Below are the code and all the weights of a small trained network. Each question names an input and a class and asks about switching units off, where a switched-off unit gives its printed mean instead of its output.

import numpy as np


def w(rows, s, z=0):
    codes = np.array(rows[::2]) - 128.0
    scale = np.full(codes.shape[1], s)
    scale[-1] = z or s
    return codes * scale


def f(y):
    return y / 2 * (1 + np.tanh(0.7978845608 * (y + 0.044715 * y**3)))


def log_softmax(a):
    a = a - a.max(-1, keepdims=True)
    return a - np.log(np.exp(a).sum(-1, keepdims=True))


def net(x, mask):
    res = np.array(x, float).reshape(1, 5) / 4 @ E
    y = f(res @ A[0][:, :-1].T + A[0][:, -1])
    res = res + np.where(mask, y, B[0][:, -1]) @ B[0][:, :-1]
    return log_softmax(res[-1] @ U[:, :-1].T + U[:, -1])


A, B = {}, {}
E = w([
[152,107,148,157,58,163,166,62,8,129,116],'x0',
[118,123,114,71,62,163,100,57,117,92,157],'x1',
[130,206,160,222,64,102,160,164,94,126,86],'x2',
[142,141,145,168,109,210,133,140,108,55,97],'x3',
[106,205,125,96,150,170,136,158,131,151,41],'x4',
],0.011)
A[0] = w([
[124,116,128,108,106,120,119,127,226,85,177,148],'N0',
[124,67,126,52,117,154,130,74,81,141,144,155],'N1',
[122,89,119,160,114,149,114,125,186,76,181,68],'N2',
[144,211,131,64,74,141,133,115,151,123,108,100],'N3',
[127,216,128,237,2,29,155,111,17,183,113,3],'N4',
[133,24,126,73,174,84,113,112,173,143,206,86],'N5',
[131,197,125,143,165,129,136,164,135,153,69,147],'N6',
[132,146,130,112,92,153,122,130,227,64,152,17],'N7',
[133,109,127,24,31,204,123,38,38,114,130,64],'N8',
[119,75,129,76,151,79,117,115,127,175,168,146],'N9',
[136,60,129,84,153,57,129,113,152,167,180,60],'N10',
[134,252,126,18,198,98,132,162,209,197,76,72],'N11',
],0.013,0.0044)
B[0] = w([
[173,152,116,133,169,90,90,150,130,126,226,181],'N0',
[200,151,147,25,135,111,151,123,123,165,85,207],'N1',
[171,105,152,89,128,165,131,157,146,54,119,160],'N2',
[21,89,124,171,89,151,128,99,123,97,125,162],'N3',
[229,169,168,193,15,68,123,156,120,138,143,233],'N4',
[94,32,116,156,99,93,181,81,205,94,133,226],'N5',
[65,153,107,187,199,158,104,156,124,141,134,191],'N6',
[138,164,128,133,141,132,54,155,98,124,202,158],'N7',
[74,131,111,60,119,176,139,93,4,161,119,249],'N8',
[112,123,95,172,159,102,162,70,134,153,154,194],'N9',
[123,136,101,154,143,72,117,55,169,159,145,196],'N10',
[91,175,143,57,107,128,100,172,221,139,43,241],'N11',
],0.017,0.021)
U = w([
[133,121,113,46,91,139,143,71,72,171,131,153],'0',
[47,155,112,147,83,166,105,108,99,142,110,5],'1',
[161,112,126,84,154,126,49,159,172,53,211,81],'2',
[166,173,178,215,39,94,122,151,114,155,124,244],'3',
[177,32,161,141,165,171,175,149,155,61,115,13],'4',
[134,62,76,111,142,41,149,72,213,145,165,191],'5',
[160,128,161,254,243,195,179,217,93,149,58,225],'6',
[72,184,115,138,160,107,76,191,210,162,68,81],'7',
],0.0085,0.0021)

Each question gives the input, the list of numbers given to net, and the class t.
The units are the neurons (one row each of A and B). Each row of codes is followed by its name. A weight is (code - 128) times the scale printed after its matrix; where a second scale follows, it is the last column's (A, B and U).
mask holds one flag per neuron, in row order. A switched-off neuron (its flag False) gives its mean, the last column of its row in B, instead of its output. The means were averaged over made-up inputs and are rounded, as every weight is.
A unit's drop is (log p(t) with every unit on - log p(t) with that unit switched off) / (log p(t) with every unit on - log p(t) with every unit switched off).
The circuit of an input: a set's keep is (log p(t) with only the set's units on - log p(t) with every unit switched off) / (log p(t) with every unit on - log p(t) with every unit switched off). Starting from all 12 units, units are removed one at a time, each time the one whose removal leaves the highest keep (on an exact tie, the one counted first), for as long as the keep stays at least 0.8.
units of the circuit, in order: the units of the circuit, biggest drop first
unit that matters most: the unit with the biggest drop
top k neurons: the k neurons with the biggest drops, biggest first
drop of u: that unit's drop, to one decimal
input [-1,5,1,4,2], class 1: unit that matters most => N1
input [-2,1,1,1,1], class 7: units of the circuit, in order => N8, N5
input [-2,4,1,0,2], class 1: top 2 neurons => N4, N11
input [6,-4,-2,-2,0], class 3: top 2 neurons => N8, N4
input [-5,-4,-3,3,-1], class 7: top 2 neurons => N11, N9
input [6,8,6,5,8], class 3: top 2 neurons => N4, N11
input [-8,2,-2,5,-6], class 2: top 3 neurons => N7, N2, N0
input [0,-1,2,-7,1], class 7: top 2 neurons => N5, N11
input [-7,-5,4,-8,-2], class 7: top 2 neurons => N11, N6
input [-6,-3,0,-7,1], class 7: top 2 neurons => N11, N6
input [0,8,5,-6,-2], class 3: drop of N4 => 3.0
input [-2,-3,3,3,0], class 6: drop of N6 => 0.1
input [8,-2,2,-5,7], class 3: drop of N4 => 2.0
input [7,-3,1,1,8], class 3: unit that matters most => N4
